[-0.55  0.64  1.85 -0.46  0.67  0.19  0.69 -0.81  0.38  2.27 -0.85 -0.14
  0.90  0.53 -1.31 -0.56  0.54 -0.49 -0.08 -0.87  0.12  7.69 -1.09  2.16
  0.29 -0.25 -1.27] : <42> (48)
[-0.24  0.34 -1.39 -0.60  2.21 -0.04 -1.32 -0.22 -0.32 -1.31  1.50  1.85
  0.17  0.41 -1.86 -0.05 -7.63 -3.60 -1.39 -0.44  0.13  0.83  0.45  2.86
 -0.89  3.62 -0.07] : <54> (48)
[-1.44  1.13 -0.64 -0.91  1.78 -1.14 -0.41 -0.96 -0.38 -3.37  1.15  0.77
  0.69 -0.73 -1.69 -0.44 -4.95 -1.92 -0.07  0.37 -0.99 -0.43 -0.63  0.33
 -2.11  1.97 -1.13] : <40> (43)
[-0.31  2.03 -0.87 -0.49  0.48  0.08  1.20 -0.36  0.16 -0.41  1.37 -0.58
  0.66  0.28 -1.22  0.50 -0.01 -0.34  0.42 -0.35 -1.08 -0.05 -0.53 -1.00
 -1.48 -2.50 -0.83] : <42> (43)
[ 0.38  0.56 -1.16 -1.17  1.60 -0.12  1.95  0.00  0.22 -0.60  2.02 -0.14
  1.01  0.26 -0.91  0.40 -0.35  0.76  1.32  0.95 -0.01 -0.30 -0.27 -0.79
 -2.38 -1.22 -0.24] : <45> (43)
[-0.49 -0.89  1.33 -0.23  1.63  0.33 -0.58  0.34 -0.40  1.97 -0.05 -0.43
  1.18 -0.06 -2.73 -0.47  1.39 -0.45  0.87 -0.68  0.43  0.89 -0.55  0.31
 -0.75  1.05 -0.23] : <52> (48)
[ 0.07 -0.70 -0.08 -0.92  0.43 -0.67 -2.39 -0.94 -0.28 -2.82  1.27 -0.76
  0.50 -0.31 -2.30  0.24 -5.03 -2.49 -1.59 -0.23  0.04  0.30 -0.45  1.64
 -0.46  6.59  0.36] : <54> (48)
[ 0.22 -0.47 -0.34 -1.04  1.68 -0.12 -1.07 -0.50 -0.99 -2.50  0.88 -0.23
  0.43 -0.01 -0.94  0.19 -4.30 -1.85  0.29 -0.17  0.74  0.20  0.32  0.95
  0.68  7.69  0.71] : <54> (48)
[-1.15  1.10 -0.43 -0.07  1.07 -0.28  0.48  0.03  0.39 -0.37  0.85  0.46
 -0.28  0.52  1.69 -0.33  0.05 -0.11 -0.39  0.39 -0.64  0.44  0.07 -0.29
 -1.07 -2.43 -0.76] : <42> (43)
[-0.98  1.10  1.01 -1.07  2.47 -0.06  4.91  0.27 -0.47 -2.88  1.76 -1.33
  0.30  0.98 -2.69 -0.01 -3.36  0.55  0.40  0.37 -1.60  0.43  0.14  0.91
 -1.18  1.59 -1.22] : <40> (43)
[ 0.00 -0.45  1.90  0.84  1.55  0.83 -2.34  0.42 -0.34 -0.31  0.76 -0.23
  0.25  0.41 -1.68 -0.08 -3.73  0.32  0.62 -1.45 -0.61 -0.76 -0.15  2.74
 -1.41  3.80 -1.43] : <40> (48)
[ 0.07  0.39  0.97  0.12  2.64  0.47 -0.95  0.34  0.35 -0.09  2.08 -0.90
  0.84  0.39 -1.48 -0.20 -2.77  0.89 -0.78  0.11 -0.71  0.57 -0.36  0.88
 -0.94  2.46  0.00] : <40> (41)
[-0.47  1.10 -0.45 -0.23  1.47 -0.41 -0.02  0.00  0.30 -0.59  0.39 -0.03
 -0.79  0.70 -1.35  0.00 -1.19 -0.01 -0.08 -0.31  0.42  0.01  0.10 -0.86
 -0.72  0.01 -0.71] : <40> (43)
[ 0.63 -0.49 -0.14  0.65 -1.12 -0.40  1.75  1.15  0.23  1.74  4.64  0.29
 -0.22 -0.32 -0.75  0.62 -0.75 -0.75  0.33  0.07  1.73 -0.80  1.12  0.28
 -1.28 -0.35 -2.74] : <45> (48)
[-0.17  0.07  0.56  0.16 -0.52 -0.07 -0.23 -0.26 -0.37  0.77  0.16 -0.42
  0.51  1.11 -1.51  0.37 -3.08 -1.71  0.93 -0.07  1.12  0.89  0.82  1.42
 -0.51  1.67  0.40] : <45> (48)
[-0.34  2.43 -0.68 -0.97  2.45 -0.13  0.32  0.11  0.29 -4.07  1.54 -0.38
  0.38  0.99 -0.39 -0.83 -3.05 -0.62  0.74  0.47 -1.66 -1.38 -0.38 -0.30
 -1.44  1.70  0.16] : <40> (43)
[-0.58  1.20 -1.32 -0.44  1.54  0.48  0.17  0.07  0.55 -2.30  0.97 -0.34
 -1.81  0.03  0.03  0.24 -2.65 -0.21  0.06 -0.15 -0.59  0.10  0.33 -0.43
 -0.59  1.71  0.22] : <54> (43)
[ 0.08 -0.63  0.13 -1.16  3.07  0.07  1.90 -0.44 -0.24  0.94  1.48  0.04
  0.24  0.36 -2.16  0.44 -0.38 -0.37  0.58 -0.32 -0.93  1.07 -1.01  0.07
 -1.79 -0.80  0.37] : <45> (41)
[ 0.18 -1.23 -1.66 -0.39  1.07 -0.41 -1.84 -0.09 -0.87 -2.05 -0.57  0.08
 -0.84  0.42 -2.29  0.79 -2.09 -3.92 -0.56  0.54  0.44  0.33 -0.42  0.55
  0.88  3.57 -0.67] : <54> (48)
[ 3.45 -0.96  0.36 -0.87  2.09 -1.16 -3.46 -0.59 -1.25 -1.96  0.57 -1.36
 -0.66  0.91 -0.55  1.30 -3.77 -0.39 -0.44 -0.36  0.28 -0.60 -0.34  0.10
 -0.74  1.97  1.01] : <54> (48)
[-0.31 -0.10 -1.09 -1.14  2.26 -1.43 -0.62  0.33 -0.01 -0.35  0.20  1.24
 -2.11  0.24 -2.30  0.28 -1.03 -2.95 -0.21 -0.59 -0.15  0.97 -0.81  0.44
 -0.33 -1.16 -0.16] : <42> (48)
[ 0.70  0.61 -2.16 -1.45  1.52 -0.12 -2.17 -0.22 -1.47 -2.77  0.85 -0.51
  0.37  0.38 -1.10  0.16 -6.05 -2.83 -0.54 -0.83 -1.10 -0.67 -0.33  1.35
 -0.53  5.56  0.80] : <54> (41)
[ 1.02 -1.61  0.36 -1.78  1.14  0.69 -0.49 -0.36 -0.25 -2.68 -1.60  0.13
  0.17  1.14 -3.50 -0.42 -3.49 -1.75 -0.09 -0.48 -1.10 -0.38 -0.85  1.46
 -1.96  6.03 -0.75] : <54> (48)
[ 1.20 -0.65  0.80 -1.60  2.92  0.60 -2.01 -0.64 -1.09 -0.97  1.84 -1.00
  0.21 -0.01 -2.52  0.36 -4.97 -2.08 -0.22  1.35 -0.71  0.39 -0.65  1.99
 -1.47  3.42  0.39] : <54> (48)
[ 1.16  1.25 -1.49 -1.34  2.20  1.57 -1.05  0.06  1.03 -1.44 -0.47  0.63
  0.43  0.54 -1.34  0.75  4.91 -0.91  0.22 -0.11 -1.65  0.34  0.21 -2.16
  0.15 -4.64 -0.94] : <52> (43)
[-0.19  0.69 -0.71 -0.41  1.06 -0.16  1.88  0.10  0.11 -1.74  0.05  2.75
  0.32  1.36 -1.92 -0.06 -1.81 -0.80 -0.70  0.24 -1.02 -0.26  0.28 -0.39
 -6.27 -2.18 -2.20] : <45> (43)
[-0.35  0.40 -0.89 -1.79  2.79 -0.49  1.88 -0.20 -0.19 -1.55  1.54 -0.50
  0.95  0.35 -2.62  0.01 -0.13 -1.38  0.64 -0.08 -1.22  0.36 -1.22 -1.33
 -2.63 -5.61 -0.85] : <45> (43)
[-0.53 -0.97  0.80 -1.30 -0.69 -1.01  0.25  0.03 -0.45 -0.19  0.84  0.05
  0.17  0.60 -1.89  1.28 -0.53 -1.78 -0.24 -0.72  1.76  0.59  0.37  0.38
 -1.32  1.87 -0.18] : <45> (48)
